Below is a small trained network, with its code and all its weights. Each question gives an input and a class and asks what happens when units are switched off, that is, made to give their printed mean instead of their output.

import numpy as np


def w(rows, s, z=0):
    codes = np.array(rows[::2]) - 128.0
    scale = np.full(codes.shape[1], s)
    scale[-1] = z or s
    return codes * scale


def norm(h):
    return h / np.sqrt((h * h).mean(-1, keepdims=True) + 1e-5)


def f(y):
    return y / 2 * (1 + np.tanh(0.7978845608 * (y + 0.044715 * y**3)))


def log_softmax(a):
    a = a - a.max(-1, keepdims=True)
    return a - np.log(np.exp(a).sum(-1, keepdims=True))


def net(x, mask):
    res = np.array(x, float).reshape(1, 8) / 4 @ E
    u = 0
    for l in range(4):
        y = f(norm(res) @ A[l][:, :-1].T + A[l][:, -1])
        res = res + np.where(mask[u : u + 4], y, B[l][:, -1]) @ B[l][:, :-1]
        u += 4
    return log_softmax(norm(res)[-1] @ U[:, :-1].T + U[:, -1])


A, B = {}, {}
E = w([
[128,67,220,194],'x0',
[70,130,176,123],'x1',
[171,125,92,160],'x2',
[147,97,126,108],'x3',
[141,121,135,111],'x4',
[125,58,91,131],'x5',
[160,91,151,10],'x6',
[215,171,110,151],'x7',
],0.011)
A[0] = w([
[75,50,122,254,117],'L0N1',
[221,187,133,134,142],'L0N2',
[141,108,143,174,1],'L0N3',
[62,222,44,176,83],'L0N4',
],0.0068,0.0036)
B[0] = w([
[115,75,90,145,252],'L0N1',
[254,192,59,237,202],'L0N2',
[209,109,189,93,94],'L0N3',
[93,200,9,99,217],'L0N4',
],0.0062,0.0028)
A[1] = w([
[116,58,198,215,38],'L1N1',
[129,60,189,192,3],'L1N2',
[78,26,93,255,101],'L1N3',
[148,120,63,109,216],'L1N4',
],0.0096,0.0045)
B[1] = w([
[188,135,194,146,191],'L1N1',
[115,254,182,54,158],'L1N2',
[211,37,118,113,252],'L1N3',
[93,83,46,92,226],'L1N4',
],0.0083,0.0046)
A[2] = w([
[80,1,127,96,233],'L2N1',
[171,69,241,189,165],'L2N2',
[93,142,240,119,5],'L2N3',
[110,234,56,196,141],'L2N4',
],0.0097,0.0023)
B[2] = w([
[120,131,125,237,248],'L2N1',
[116,120,238,245,253],'L2N2',
[109,53,180,80,162],'L2N3',
[126,111,164,244,219],'L2N4',
],0.011,0.0055)
A[3] = w([
[175,32,1,21,107],'L3N1',
[53,118,128,139,50],'L3N2',
[91,204,30,124,35],'L3N3',
[96,214,118,88,1],'L3N4',
],0.0089,0.0051)
B[3] = w([
[81,94,95,147,252],'L3N1',
[73,54,171,65,122],'L3N2',
[118,176,219,167,168],'L3N3',
[105,253,168,77,109],'L3N4',
],0.011,0.0039)
U = w([
[108,53,39,103,203],'0',
[175,163,140,205,173],'1',
[67,61,249,100,104],'2',
[43,232,102,82,2],'3',
],0.015,0.0047)

Each question gives the input, the list of numbers given to net, and the class t.
The units are the neurons (one row each of A and B). Each row of codes is followed by its name. A weight is (code - 128) times the scale printed after its matrix; where a second scale follows, it is the last column's (A, B and U).
mask holds one flag per neuron, layer by layer. A switched-off neuron (its flag False) gives its mean, the last column of its row in B, instead of its output. The means were averaged over made-up inputs and are rounded, as every weight is.
A unit's drop is (log p(t) with every unit on - log p(t) with that unit switched off) / (log p(t) with every unit on - log p(t) with every unit switched off).
The circuit of an input: a set's keep is (log p(t) with only the set's units on - log p(t) with every unit switched off) / (log p(t) with every unit on - log p(t) with every unit switched off). Starting from the 12 units with the biggest drops (on a tie, the unit counted first), units are removed one at a time, each time the one whose removal leaves the highest keep (on an exact tie, the one counted first), for as long as the keep stays at least 0.8.
circuit, biggest first: the units of the circuit, biggest drop first
top k neurons: the k neurons with the biggest drops, biggest first
top k neurons in layer l: the k neurons of layer l with the biggest drops, biggest first
drop when u is switched off: that unit's drop, to one decimal
input [-3,-7,5,7,-7,4,-7,3], class 0: top 2 neurons : L2N2; L1N4
input [-2,7,-6,-7,-2,2,2,6], class 3: circuit, biggest first : L2N2
input [-2,-1,-3,-1,-8,-3,0,-5], class 3: circuit, biggest first : L2N2; L1N3
input [-3,2,-4,-6,-7,0,6,-1], class 3: top 2 neurons in layer 1 : L1N3; L1N1
input [0,-6,-4,-3,-2,-2,-7,-1], class 0: circuit, biggest first : L2N2; L0N4
input [-5,1,-3,-4,-6,1,-3,-2], class 3: top 2 neurons : L0N4; L2N2
input [-1,-7,-4,-8,2,4,-6,-4], class 0: circuit, biggest first : L2N2; L1N3
input [-1,-3,-3,4,-5,-3,6,-6], class 0: top 2 neurons : L2N2; L2N4
input [-6,-8,5,2,4,-7,-3,-6], class 3: top 2 neurons : L2N2; L0N4
input [-6,-2,1,5,7,0,2,6], class 0: top 2 neurons in layer 2 : L2N2; L2N1
input [-3,8,-2,6,-1,-4,8,-1], class 0: drop when L1N3 is switched off : -0.1
input [0,6,7,5,6,2,3,6], class 0: drop when L2N2 is switched off : 0.4
